Here is a tiny trained network, its code and every weight. The questions are about switching its units off for an input and a class, where a switched-off unit gives its printed mean instead of its output.

import numpy as np


def w(rows, s, z=0):
    codes = np.array(rows[::2]) - 128.0
    scale = np.full(codes.shape[1], s)
    scale[-1] = z or s
    return codes * scale


def f(y):
    return np.maximum(y, 0)


def log_softmax(a):
    a = a - a.max(-1, keepdims=True)
    return a - np.log(np.exp(a).sum(-1, keepdims=True))


def net(x, mask):
    res = np.array(x, float).reshape(1, 6) / 4 @ E
    y = f(res @ A[0][:, :-1].T + A[0][:, -1])
    res = res + np.where(mask, y, B[0][:, -1]) @ B[0][:, :-1]
    return log_softmax(res[-1] @ U[:, :-1].T + U[:, -1])


A, B = {}, {}
E = w([
[134,105,93,132,98],'x0',
[66,142,187,91,149],'x1',
[184,15,114,31,204],'x2',
[125,145,149,127,146],'x3',
[255,179,129,189,180],'x4',
[108,171,1,86,217],'x5',
],0.0076)
A[0] = w([
[109,179,58,115,206,101],'neuron 0',
[166,145,125,40,118,79],'neuron 1',
[59,136,120,150,116,146],'neuron 2',
[96,100,152,89,156,187],'neuron 3',
[174,114,71,114,75,254],'neuron 4',
[95,252,87,147,44,86],'neuron 5',
[160,58,119,67,157,66],'neuron 6',
[254,192,191,118,163,222],'neuron 7',
[182,170,114,187,179,208],'neuron 8',
[156,97,200,163,114,68],'neuron 9',
[163,82,220,142,79,90],'neuron 10',
[164,93,193,153,97,72],'neuron 11',
[175,89,149,93,174,78],'neuron 12',
[145,55,125,82,132,113],'neuron 13',
[140,146,106,80,85,181],'neuron 14',
[162,100,148,55,168,157],'neuron 15',
],0.0092,0.0054)
B[0] = w([
[33,19,43,199,220,205],'neuron 0',
[180,64,169,199,113,150],'neuron 1',
[160,189,144,176,73,173],'neuron 2',
[120,149,156,87,97,187],'neuron 3',
[85,124,121,92,81,211],'neuron 4',
[253,158,225,208,174,208],'neuron 5',
[213,127,201,135,148,184],'neuron 6',
[39,161,74,47,45,255],'neuron 7',
[92,146,157,52,109,232],'neuron 8',
[99,36,68,207,181,169],'neuron 9',
[80,51,14,170,153,199],'neuron 10',
[104,35,61,151,212,172],'neuron 11',
[221,153,176,119,141,173],'neuron 12',
[192,197,175,173,100,182],'neuron 13',
[103,134,103,92,122,161],'neuron 14',
[165,144,176,134,80,202],'neuron 15',
],0.0063,0.0088)
U = w([
[71,172,122,43,63,254],'0',
[65,57,64,154,244,42],'1',
[254,193,189,141,148,36],'2',
[87,170,120,56,86,149],'3',
],0.008,0.0045)

Each question gives the input, the list of numbers given to net, and the class t.
The units are the neurons (one row each of A and B). Each row of codes is followed by its name. A weight is (code - 128) times the scale printed after its matrix; where a second scale follows, it is the last column's (A, B and U).
mask holds one flag per neuron, in row order. A switched-off neuron (its flag False) gives its mean, the last column of its row in B, instead of its output. The means were averaged over made-up inputs and are rounded, as every weight is.
A unit's drop is (log p(t) with every unit on - log p(t) with that unit switched off) / (log p(t) with every unit on - log p(t) with every unit switched off).
The circuit of an input: a set's keep is (log p(t) with only the set's units on - log p(t) with every unit switched off) / (log p(t) with every unit on - log p(t) with every unit switched off). Starting from the 12 units with the biggest drops (on a tie, the unit counted first), units are removed one at a time, each time the one whose removal leaves the highest keep (on an exact tie, the one counted first), for as long as the keep stays at least 0.8.
circuit, biggest first: the units of the circuit, biggest drop first
k most important neurons: the k neurons with the biggest drops, biggest first
drop of u: that unit's drop, to one decimal
input [0,-8,-1,-4,5,4], class 0: circuit, biggest first => neuron 8; neuron 7
input [-3,-5,7,-7,2,-7], class 1: circuit, biggest first => neuron 10
input [0,-5,0,-2,4,-7], class 1: circuit, biggest first => neuron 11; neuron 10
input [4,8,3,-8,7,-3], class 0: 3 most important neurons => neuron 7; neuron 5; neuron 0
input [5,6,-7,-6,0,-4], class 2: 2 most important neurons => neuron 5; neuron 7
input [-6,-3,8,-5,-1,6], class 2: circuit, biggest first => neuron 6; neuron 13
input [1,8,1,-3,-1,-4], class 1: circuit, biggest first => neuron 7; neuron 10
input [-1,-4,5,2,-4,-8], class 1: circuit, biggest first => neuron 10; neuron 11
input [1,-3,-5,-6,-2,-7], class 1: circuit, biggest first => neuron 10; neuron 11; neuron 9
input [4,1,-6,8,-3,-3], class 2: circuit, biggest first => neuron 5; neuron 7
input [-7,-8,5,-6,4,5], class 3: circuit, biggest first => neuron 7; neuron 8
input [-7,-7,-5,5,6,6], class 3: 2 most important neurons => neuron 7; neuron 8
input [0,1,2,-8,5,-2], class 0: 3 most important neurons => neuron 7; neuron 5; neuron 0
input [1,1,-3,-4,6,-4], class 0: 2 most important neurons => neuron 7; neuron 0
input [-2,-5,8,8,8,-4], class 0: 3 most important neurons => neuron 7; neuron 5; neuron 8
input [-5,-4,5,3,5,5], class 0: 2 most important neurons => neuron 7; neuron 8
input [6,6,-2,-5,8,-4], class 0: 2 most important neurons => neuron 7; neuron 0
input [-1,-1,-7,-7,8,4], class 0: 2 most important neurons => neuron 7; neuron 8
input [-3,5,6,-5,1,3], class 2: most important neuron => neuron 6
input [-2,8,0,4,-2,7], class 1: 2 most important neurons => neuron 0; neuron 7
input [1,6,-8,8,4,5], class 2: drop of neuron 5 => 2.0
input [7,8,1,6,1,-8], class 1: drop of neuron 9 => 0.1
input [4,-4,8,-6,-6,-4], class 2: drop of neuron 14 => 0.0
input [5,-2,5,-5,-6,-7], class 1: drop of neuron 11 => 0.5
